X =
[[ 1.73 -4.76 -3.71 -2.22 -1.84  1.33  1.28 -3.13 -1.49 -1.57  4.06]
 [-0.71 -4.58 -1.53 -0.10 -1.97  1.76  3.07  0.02 -0.37 -2.82  1.30]
 [ 1.43 -1.98 -5.55 -0.58 -3.29  4.29  3.15 -1.62  1.11 -3.86 -1.27]
 [-0.51 -7.81 -1.98 -2.37  0.27  0.10  0.17 -2.73 -0.57 -3.78  5.00]
 [-0.14 -6.85 -0.36 -4.31 -2.96  1.12  4.68 -3.23 -3.07 -1.30  2.69]]
Counting starts at 1.
Report the smallest entry.
Answer: -7.81
Report the top-right entry.
Answer: 4.06
Report the entry at row 2, column 1.
Answer: -0.71
Report the entry directly above -0.37.
Answer: -1.49
The entry at row 2, column 3: -1.53
Report the entry in the bottom-left corner.
Answer: -0.14
Report the entry at row 1, column 3.
Answer: -3.71
Report the entry just left of 1.76.
Answer: -1.97
Report the entry in the bottom-right corner.
Answer: 2.69
The entry directly below -1.27 -> 5.00
Report the top entry of the column that holds the smallest entry.
Answer: -4.76
The entry at row 3, column 1 is 1.43
The entry at row 2, column 2 is -4.58
Report the entry directly below -2.73.
Answer: -3.23
The entry just right of -2.73: -0.57
The entry directly below -1.62: -2.73
The top-left entry -> 1.73
The entry directly below 0.17 is 4.68
Report the entry just right of -2.96.
Answer: 1.12
The entry directly below -5.55 -> -1.98
Report the entry just right of -4.31.
Answer: -2.96
Report the entry directly above -0.57.
Answer: 1.11
The entry just left of the largest entry -> -3.78
The entry directly above the centre entry: 1.76
The entry in row 3 and column 3 -> -5.55
The entry just right of -2.82 is 1.30
Report the entry just left of -1.84.
Answer: -2.22
The entry just left of the centre entry -> -3.29
The entry just right of the centre entry is 3.15
Report the entry at the centre.
Answer: 4.29

Read these off the row that follows.
1) Report the entry just left of the largest entry.
2) Report the centre entry.
3) Report the entry just right of -3.12.
4) Report the entry just left of -0.13.
(-0.24, -6.39, -0.13, -3.12, -0.06)
1) -3.12
2) -0.13
3) -0.06
4) -6.39

A =
[[6471 1712 3997 4378]
 [7518 3463 5632 1955]
 [6960 2418 8333 8115]
 [6490 1383 6097 3900]
 [4450 1834 6477 1985]
 [4996 4800 7059 5060]
 [3274 7586 1647 5648]]
Rows and columns are numbered from 1.
What is the entry at row 2, column 1? 7518
What is the bottom entry of the column that holds the smallest entry? 7586
The entry in row 1 and column 1 is 6471
What is the entry directly below 4450? 4996
The entry directly above 1955 is 4378
What is the entry at row 1, column 3? 3997
The entry in the bottom-right corner: 5648
The entry in row 2 and column 2: 3463
The maximum: 8333
What is the entry directly above the largest entry? 5632
What is the entry just right of 4996? 4800
The entry in the bottom-left corner -> 3274
What is the entry directly above the smallest entry? 2418
What is the entry directly below 7059? 1647
What is the entry just left of 1985? 6477
What is the entry in row 3 and column 1? 6960

[[-8.11  3.59  1.97  0.64 -0.85  0.66 -0.48 -4.56]
 [-6.29  3.85  3.20  0.21 -0.96  0.49 -1.00 -4.72]
 [-8.13  1.20  0.06  1.75 -0.61  1.76  1.11 -3.30]
 [-8.19  3.20  2.04  0.48 -0.88  1.23 -0.76 -4.52]
 [-6.98  0.35 -0.16  1.24 -0.37  2.79  0.24 -2.26]
 [-7.31  3.15  2.80  0.50 -0.08  1.04 -0.18 -5.16]
 [-6.89  0.77 -0.33  2.00 -0.62  0.77  1.39 -1.79]]
The entry directly below the smallest entry is -6.98
The fourth entry in reading order -> 0.64
The entry just left of -0.18 is 1.04
The third smallest entry is -8.11
The first entry on the diagonal from the top-right corner is -4.56
The entry just left of 2.04 -> 3.20
The entry in the bottom-left corner is -6.89
The last entry, reading row by row is -1.79
The 2nd entry in reading order: 3.59
The entry directly above -0.33?
Answer: 2.80
The first entry in the row that holds the largest entry?
Answer: -6.29
The entry directly below the largest entry?
Answer: 1.20
The entry just left of 1.75?
Answer: 0.06
The entry just right of -6.29?
Answer: 3.85
The entry directly above -0.18 is 0.24
The smallest entry in the first column: -8.19
The last entry of the largest entry's row?
Answer: -4.72
The entry just left of 2.00?
Answer: -0.33
The fifth entry in reading order is -0.85
The entry directly below 0.50?
Answer: 2.00
The second entry from the end, reading row by row -> 1.39
The bottom entry of the column that holds the largest entry?
Answer: 0.77
The entry directly above 1.76?
Answer: 0.49
The entry directly below 1.24?
Answer: 0.50
The entry directly above the smallest entry?
Answer: -8.13
The entry just right of -0.62?
Answer: 0.77
The entry just right of the largest entry?
Answer: 3.20
The entry directly above -1.00?
Answer: -0.48
The entry directly above -4.52?
Answer: -3.30
The entry directly above 2.79 is 1.23

Questions about the matrix below. Counting starts at 1.
1) What is the entry in the top-right corner?
2) What is the entry at row 3, column 1?
3) What is the entry just right of -0.11?
4) What is the entry just left of 1.45?
5) What is the entry at row 2, column 1?
6) What is the entry in row 3 and column 3?
7) What is the entry directly below -0.36?
8) What is the entry in row 1 and column 1?
[[-0.96 -0.90  2.92  0.39  2.61 -2.09 -0.04  1.85  1.98  0.13 -1.41]
 [ 0.24 -2.98  0.09 -0.55  0.10  1.94 -0.62 -0.28  1.43 -1.01  0.00]
 [ 1.23 -1.35 -4.28 -0.78  0.85  5.69 -0.11 -3.33  0.03 -2.41  0.15]
 [-0.76 -2.60 -5.01 -1.48  0.41  2.36  1.15 -6.62  1.45  0.21  0.67]
 [ 3.78  4.37  2.02  0.08 -0.36  0.50 -3.33 -1.74  2.32 -2.41 -0.73]
 [-0.65  2.85 -0.68  0.11  1.52 -0.33  0.37 -1.12 -5.96 -0.17  0.94]
 [-0.55 -1.37 -0.53  0.06  0.73 -1.06 -0.89  0.18 -1.44 -1.67 -3.11]]
1) -1.41
2) 1.23
3) -3.33
4) -6.62
5) 0.24
6) -4.28
7) 1.52
8) -0.96

[[59 62 67 57 55 52 66 68 54]
 [62 73 62 70 61 59 51 68 64]
 [62 66 58 73 64 66 56 65 65]
 [47 45 93 22 98 54 80 90 84]]
Indices start at 1.
The entry directly above 70: 57
The entry in row 2 and column 3 is 62
The entry at row 2, column 1: 62
Read off the minimum.
22
Read off the entry in row 3 and column 1.
62
Read off the entry just right of 58.
73
Read off the entry in the top-right corner.
54
Read off the entry in row 1 and column 3.
67
Read off the entry at row 1, column 1.
59
The top entry of the column that holds the largest entry is 55
The entry in the bottom-left corner -> 47
Read off the entry in the bottom-right corner.
84
Read off the entry in row 2 and column 2.
73

[-1, 32, 6, -3, -36, 2]
Report the second entry from the right.
-36
The entry just left of the smallest entry -> -3
The 2nd entry: 32

B =
[[-0.38  1.99  3.46 -1.92  1.49  1.20  2.11  2.24  0.57  0.91  2.77 -3.12
   1.40  1.40 -1.56]
 [-1.44  1.33 -0.28  2.56 -0.49 -1.47  3.08 -0.78  0.20 -1.26  0.96  0.32
   1.28  1.70 -0.34]
 [ 0.25 -0.91 -0.35 -0.76 -0.24  0.37 -1.21 -0.69  1.06  0.14 -0.54  1.14
  -0.38  0.25 -0.29]
 [-0.37  0.35 -0.78 -0.68 -0.49  0.00 -1.67 -1.19  1.89  0.23 -0.05 -0.55
  -0.39 -0.72 -0.86]
 [-1.56 -0.93 -0.67  0.13  1.53  0.06  1.80 -1.44  0.74 -1.28 -0.92 -0.59
  -1.27  1.18  1.95]
 [-1.82  1.08  1.04  0.45 -0.28 -0.55 -2.53 -1.40 -1.47  0.32  0.17 -0.60
   0.57 -3.15 -1.09]
 [-0.91 -0.22 -0.37  2.92 -0.84 -1.79  0.79 -1.28 -0.30 -1.64 -2.04  0.39
  -0.92 -0.53  1.75]
 [ 7.60  0.34  2.60  3.33 -4.29  0.98  0.06  7.06  1.12  1.63 -3.18  1.26
  -2.09  1.28  4.22]
 [ 0.55  3.87 -2.84 -0.44  2.09  1.09  0.22  1.62  0.31  1.48  3.10  1.45
   0.75  1.66  0.85]
 [ 0.03 -0.44 -0.56 -1.38  0.83 -0.19 -1.20 -0.20 -1.47  0.31 -0.25  0.88
  -0.39 -0.75 -0.19]
 [ 0.09 -0.82 -0.28 -1.64  2.25  0.10 -1.13  0.16  0.22 -0.53  0.07  0.70
   0.12 -0.13 -0.12]
 [-0.29  1.10 -1.82  2.16 -0.47 -0.81  1.22 -0.74  1.42 -0.78 -1.40  0.08
  -1.85  0.90  2.74]
 [ 0.61 -0.34 -0.07 -0.46 -0.80 -0.19 -1.26 -0.08 -0.08  0.40 -0.39  0.80
  -0.11 -0.48 -0.72]
 [-1.06  0.09 -0.55 -1.77  1.29 -0.46 -1.00 -1.02 -0.53 -0.04  0.11 -0.60
  -0.44 -0.96 -0.68]
 [-0.82 -0.77 -0.77 -2.22  1.51 -0.41 -1.18 -1.14 -0.51 -0.22  0.12  0.37
  -0.10 -0.57 -1.14]]
The 5th entry in reading order: 1.49
The centre entry -> 7.06
Find the maximum.
Answer: 7.60
The first entry in reading order is -0.38
The smallest entry is -4.29
The entry just left of 1.48 is 0.31
Find the entry just left of the smallest entry.
Answer: 3.33
The entry just left of 2.56: -0.28
Find the 2nd smallest entry.
Answer: -3.18
Find the entry just right of the smallest entry.
Answer: 0.98
Find the 4th entry in reading order.
Answer: -1.92
Find the entry just right of the largest entry.
Answer: 0.34
The entry just left of -0.54 is 0.14
Find the second entry in reading order.
Answer: 1.99
